Below is a small trained network, with its code and all its weights. Each question gives an input and a target symbol and asks what happens when units are switched off, that is, made to give their printed mean instead of their output.

import numpy as np


def w(rows, s, z=0):
    codes = np.array(rows[::2]) - 128.0
    scale = np.full(codes.shape[1], s)
    scale[-1] = z or s
    return codes * scale


def f(y):
    return np.maximum(y, 0)


def softmax(a):
    e = np.exp(a - a.max(-1, keepdims=True))
    return e / e.sum(-1, keepdims=True)


def log_softmax(a):
    a = a - a.max(-1, keepdims=True)
    return a - np.log(np.exp(a).sum(-1, keepdims=True))


def net(x, mask):
    ids = ['ΔΠγζητψ'.index(c) for c in x.split()]
    T = len(ids)
    res = E[ids] + P[:T]
    q, k, v = (res @ M[0].T for M in (Q, K, V))
    z = softmax(np.where(np.tri(T) > 0, q @ k.T / 4**0.5, -1e9)) @ v
    res = res + np.where(mask[0], z, O[0][:, -1]) @ O[0][:, :-1]
    y = f(res @ A[0][:, :-1].T + A[0][:, -1])
    res = res + np.where(mask[1:13], y, B[0][:, -1]) @ B[0][:, :-1]
    return log_softmax(res[-1] @ U[:, :-1].T + U[:, -1])


Q, K, V, O, A, B = {}, {}, {}, {}, {}, {}
E = w([
[88,203,118,178,97,95],'Δ',
[148,136,148,170,119,75],'Π',
[137,77,119,177,95,139],'γ',
[98,37,94,73,98,167],'ζ',
[116,7,161,131,121,138],'η',
[119,133,174,157,151,160],'τ',
[198,107,124,147,144,170],'ψ',
],0.019)
P = w([
[47,86,84,162,96,126],'0',
[111,127,65,254,239,127],'1',
[68,80,144,163,87,123],'2',
[197,145,86,158,194,90],'3',
[135,125,182,186,65,132],'4',
[148,172,118,84,204,109],'5',
[157,123,177,149,43,172],'6',
[158,154,180,63,229,113],'7',
[183,105,190,127,34,227],'8',
[61,137,132,47,216,125],'9',
[230,137,211,84,81,184],'10',
],0.0079)
Q[0] = w([
[181,118,191,181,9,118],'h0',
[102,202,50,49,223,101],'h0',
[171,155,127,131,193,145],'h0',
[141,142,182,88,60,144],'h0',
],0.011)
K[0] = w([
[181,171,216,87,47,214],'h0',
[75,149,54,193,129,71],'h0',
[148,56,60,123,72,2],'h0',
[123,215,174,19,119,178],'h0',
],0.0077)
V[0] = w([
[227,161,65,154,60,70],'h0',
[111,131,2,150,117,163],'h0',
[12,189,116,90,7,96],'h0',
[91,228,166,102,203,185],'h0',
],0.011)
O[0] = w([
[119,44,21,209,83,55,87],'h0',
[233,162,166,187,132,157,110],'h0',
[183,61,150,147,98,39,49],'h0',
[168,85,253,164,178,139,4],'h0',
],0.012,0.011)
A[0] = w([
[80,114,157,78,114,74,68],'n0',
[140,143,217,89,71,135,216],'n1',
[83,55,110,153,147,192,230],'n2',
[122,158,105,86,226,138,101],'n3',
[176,86,124,145,150,80,47],'n4',
[201,122,123,142,54,174,49],'n5',
[132,137,153,91,2,90,249],'n6',
[136,195,133,123,118,97,77],'n7',
[175,43,105,85,107,153,209],'n8',
[50,120,167,137,95,102,205],'n9',
[79,200,163,195,159,177,89],'n10',
[153,74,172,154,158,87,163],'n11',
],0.011,0.0019)
B[0] = w([
[108,43,134,35,142,173,173],'n0',
[77,65,142,234,228,203,159],'n1',
[197,231,123,146,114,70,255],'n2',
[91,100,129,183,71,2,250],'n3',
[128,113,57,57,136,179,143],'n4',
[106,115,171,40,154,7,160],'n5',
[46,123,246,162,27,159,211],'n6',
[192,213,110,131,105,154,160],'n7',
[239,224,176,197,125,126,171],'n8',
[108,94,42,55,208,160,190],'n9',
[250,81,115,100,149,133,220],'n10',
[116,188,72,17,165,112,138],'n11',
],0.0096,0.0094)
U = w([
[127,1,103,123,96,140,92],'Δ',
[185,219,94,112,186,150,177],'Π',
[92,159,136,157,155,46,204],'γ',
[135,140,210,109,126,119,53],'ζ',
[120,125,139,112,198,205,119],'η',
[84,80,118,58,180,46,4],'τ',
[35,213,151,79,156,164,132],'ψ',
],0.0073,0.004)

Each question gives the input, a string of symbols that net reads in full, and the target symbol t.
The units are the heads (4 rows each of Q, K, V and O) and the neurons (one row each of A and B). Each row of codes is followed by its name. A weight is (code - 128) times the scale printed after its matrix; where a second scale follows, it is the last column's (O, A, B and U).
mask holds one flag per unit, heads first, then neurons. A switched-off unit (its flag False) gives its mean, the last column of its rows in O or B, instead of its output. The means were averaged over made-up inputs and are rounded, as every weight is.
A unit's drop is (log p(t) with every unit on - log p(t) with that unit switched off) / (log p(t) with every unit on - log p(t) with every unit switched off).
The circuit of an input: a set's keep is (log p(t) with only the set's units on - log p(t) with every unit switched off) / (log p(t) with every unit on - log p(t) with every unit switched off). Starting from the 12 units with the biggest drops (on a tie, the unit counted first), units are removed one at a time, each time the one whose removal leaves the highest keep (on an exact tie, the one counted first), for as long as the keep stays at least 0.8.
circuit, biggest first: the units of the circuit, biggest drop first
unit that matters most: the unit with the biggest drop
k most important neurons: the k neurons with the biggest drops, biggest first
drop when u is switched off: that unit's drop, to one decimal
input Δ η ζ ψ η ζ Π Δ τ ψ, target γ: unit that matters most : n3
input Δ η ψ η η τ ζ, target η: circuit, biggest first : (h0, n1)
input η η η η γ η η ψ γ, target Π: circuit, biggest first : (h0, n2, n10)
input γ ζ Π τ ζ, target Π: circuit, biggest first : (n2, n8)
input Δ γ γ Π ζ, target ζ: circuit, biggest first : (h0, n6, n8)
input ζ γ Π, target ζ: circuit, biggest first : (h0, n6)
input η η Π η γ η γ γ τ η τ, target η: circuit, biggest first : (h0, n1)
input Π Π Π η η η Π η, target τ: circuit, biggest first : (h0, n3, n0)
input ζ ψ η η Δ η η η τ Δ Π, target η: circuit, biggest first : (h0, n1, n2)
input Δ Δ Δ Π Δ γ γ, target γ: circuit, biggest first : (h0, n5, n8)
input Δ τ η γ ψ ψ γ, target Π: circuit, biggest first : (h0, n2, n6)
input ζ τ η, target η: circuit, biggest first : (h0, n1)
input γ ζ Δ ζ Π Π τ η Π, target η: circuit, biggest first : (h0, n1, n3)
input Π Π Δ, target Δ: circuit, biggest first : (h0, n2)
input Π Π ψ γ Π γ ζ Π Π, target ζ: 3 most important neurons : (n6, n3, n9)
input Π ψ γ η ψ η ζ, target Π: 3 most important neurons : (n8, n2, n3)
input Π γ γ ψ γ η ζ η Π Δ, target Π: unit that matters most : n7
input Π η ψ Δ Δ Π η η γ, target ψ: 3 most important neurons : (n6, n3, n10)
input ψ γ τ τ η, target η: drop when h0 is switched off : 0.8
input ψ η Δ Π η η Π τ η τ, target γ: drop when n7 is switched off : 0.0
input τ η ζ η γ Π η τ γ, target η: drop when n1 is switched off : 0.5
input Π ψ Δ, target Π: most important neuron : (n10)
